Below is a small trained network, with its code and all its weights. Each question gives an input and a class and asks what happens when units are switched off, that is, made to give their printed mean instead of their output.

import numpy as np


def w(rows, s, z=0):
    codes = np.array(rows[::2]) - 128.0
    scale = np.full(codes.shape[1], s)
    scale[-1] = z or s
    return codes * scale


def norm(h):
    return h / np.sqrt((h * h).mean(-1, keepdims=True) + 1e-5)


def f(y):
    return y / 2 * (1 + np.tanh(0.7978845608 * (y + 0.044715 * y**3)))


def log_softmax(a):
    a = a - a.max(-1, keepdims=True)
    return a - np.log(np.exp(a).sum(-1, keepdims=True))


def net(x, mask):
    res = np.array(x, float).reshape(1, 7) / 4 @ E
    u = 0
    for l in range(3):
        y = f(norm(res) @ A[l][:, :-1].T + A[l][:, -1])
        res = res + np.where(mask[u : u + 5], y, B[l][:, -1]) @ B[l][:, :-1]
        u += 5
    return log_softmax(norm(res)[-1] @ U[:, :-1].T + U[:, -1])


A, B = {}, {}
E = w([
[185,52,130,204,74,187],'x0',
[91,119,37,109,255,159],'x1',
[157,82,198,100,187,68],'x2',
[106,139,134,95,154,101],'x3',
[62,210,125,45,196,62],'x4',
[224,107,125,38,205,142],'x5',
[18,210,226,77,222,145],'x6',
],0.0047)
A[0] = w([
[148,33,60,100,93,83,10],'L0N1',
[137,151,123,163,91,154,155],'L0N2',
[253,67,201,44,209,116,145],'L0N3',
[97,186,127,104,161,61,188],'L0N4',
[94,77,153,184,74,182,185],'L0N5',
],0.0079,0.0012)
B[0] = w([
[136,113,107,185,158,104,181],'L0N1',
[110,95,144,81,69,156,150],'L0N2',
[166,136,164,172,127,254,253],'L0N3',
[179,90,104,134,59,156,189],'L0N4',
[104,142,121,89,158,114,195],'L0N5',
],0.0095,0.0057)
A[1] = w([
[12,127,129,206,85,20,137],'L1N1',
[126,230,151,47,104,74,133],'L1N2',
[97,62,202,161,149,231,49],'L1N3',
[56,158,235,151,163,211,7],'L1N4',
[41,154,160,3,171,163,132],'L1N5',
],0.0061,0.0014)
B[1] = w([
[143,91,167,152,231,157,228],'L1N1',
[202,91,123,132,120,138,164],'L1N2',
[211,113,126,103,108,132,252],'L1N3',
[249,112,109,171,114,94,232],'L1N4',
[133,179,102,129,108,105,212],'L1N5',
],0.012,0.0033)
A[2] = w([
[153,81,225,107,42,52,208],'L2N1',
[77,194,32,153,97,144,254],'L2N2',
[127,151,157,124,99,254,235],'L2N3',
[159,75,175,87,51,171,188],'L2N4',
[124,147,65,123,40,207,146],'L2N5',
],0.0069,0.001)
B[2] = w([
[94,132,67,80,194,112,214],'L2N1',
[169,102,183,29,90,177,179],'L2N2',
[36,119,172,123,132,178,251],'L2N3',
[161,146,99,2,123,175,253],'L2N4',
[233,86,184,205,104,95,218],'L2N5',
],0.0091,0.0035)
U = w([
[133,92,169,75,171,117,156],'0',
[50,154,250,189,249,201,229],'1',
[130,157,58,113,100,103,192],'2',
[133,158,253,123,65,104,45],'3',
[59,116,68,33,207,156,47],'4',
[113,165,109,105,110,63,171],'5',
[162,188,67,214,125,16,2],'6',
],0.0052,0.0015)

Each question gives the input, the list of numbers given to net, and the class t.
The units are the neurons (one row each of A and B). Each row of codes is followed by its name. A weight is (code - 128) times the scale printed after its matrix; where a second scale follows, it is the last column's (A, B and U).
mask holds one flag per neuron, layer by layer. A switched-off neuron (its flag False) gives its mean, the last column of its row in B, instead of its output. The means were averaged over made-up inputs and are rounded, as every weight is.
A unit's drop is (log p(t) with every unit on - log p(t) with that unit switched off) / (log p(t) with every unit on - log p(t) with every unit switched off).
The circuit of an input: a set's keep is (log p(t) with only the set's units on - log p(t) with every unit switched off) / (log p(t) with every unit on - log p(t) with every unit switched off). Starting from the 12 units with the biggest drops (on a tie, the unit counted first), units are removed one at a time, each time the one whose removal leaves the highest keep (on an exact tie, the one counted first), for as long as the keep stays at least 0.8.
units of the circuit, in order: the units of the circuit, biggest drop first
unit that matters most: the unit with the biggest drop
top k neurons: the k neurons with the biggest drops, biggest first
k most important neurons of layer l: the k neurons of layer l with the biggest drops, biggest first
drop when u is switched off: that unit's drop, to one decimal
input [4,-7,4,-2,7,-4,7], class 4: top 3 neurons	[L2N1 L0N3 L0N4]
input [-2,-6,0,3,4,-3,-5], class 4: unit that matters most	L2N1
input [-3,-7,-5,-2,-1,-2,4], class 4: units of the circuit, in order	[L0N3 L2N1 L0N2]
input [0,-6,4,5,6,0,-5], class 4: units of the circuit, in order	[L2N1 L1N4]
input [0,4,-6,1,-2,-7,-7], class 1: top 2 neurons	[L1N1 L0N4]
input [4,7,0,5,0,-7,-5], class 1: top 4 neurons	[L1N1 L0N4 L1N4 L2N4]
input [-3,5,-8,-6,1,5,3], class 3: 2 most important neurons of layer 2	[L2N2 L2N5]
input [0,-6,-2,6,4,-8,0], class 1: 2 most important neurons of layer 1	[L1N1 L1N3]
input [-5,-8,2,-4,5,-3,-8], class 4: top 3 neurons	[L2N1 L1N4 L2N5]
input [5,-7,-1,-2,2,-6,8], class 6: 3 most important neurons of layer 1	[L1N4 L1N5 L1N2]
input [-8,-8,2,3,3,8,-5], class 1: 2 most important neurons of layer 2	[L2N3 L2N2]
input [-5,6,3,-5,-3,-8,-7], class 1: top 3 neurons	[L1N1 L0N4 L1N4]
input [3,-8,1,-4,-8,-7,2], class 4: 3 most important neurons of layer 2	[L2N1 L2N4 L2N5]
input [-2,3,-2,-4,-7,0,6], class 5: top neuron	[L0N3]
input [7,2,4,-4,3,-8,-3], class 1: top 2 neurons	[L0N3 L1N1]
input [-5,-8,-7,-1,1,-5,-2], class 4: 3 most important neurons of layer 1	[L1N1 L1N2 L1N5]
input [7,7,2,2,-3,-5,8], class 6: top 3 neurons	[L1N4 L0N3 L1N5]
input [1,-1,-2,-6,2,-7,1], class 1: top 2 neurons	[L1N1 L0N3]
input [8,-3,6,-2,7,-3,7], class 2: drop when L0N1 is switched off	0.1
input [3,2,5,-5,6,-8,-5], class 1: drop when L1N1 is switched off	0.6
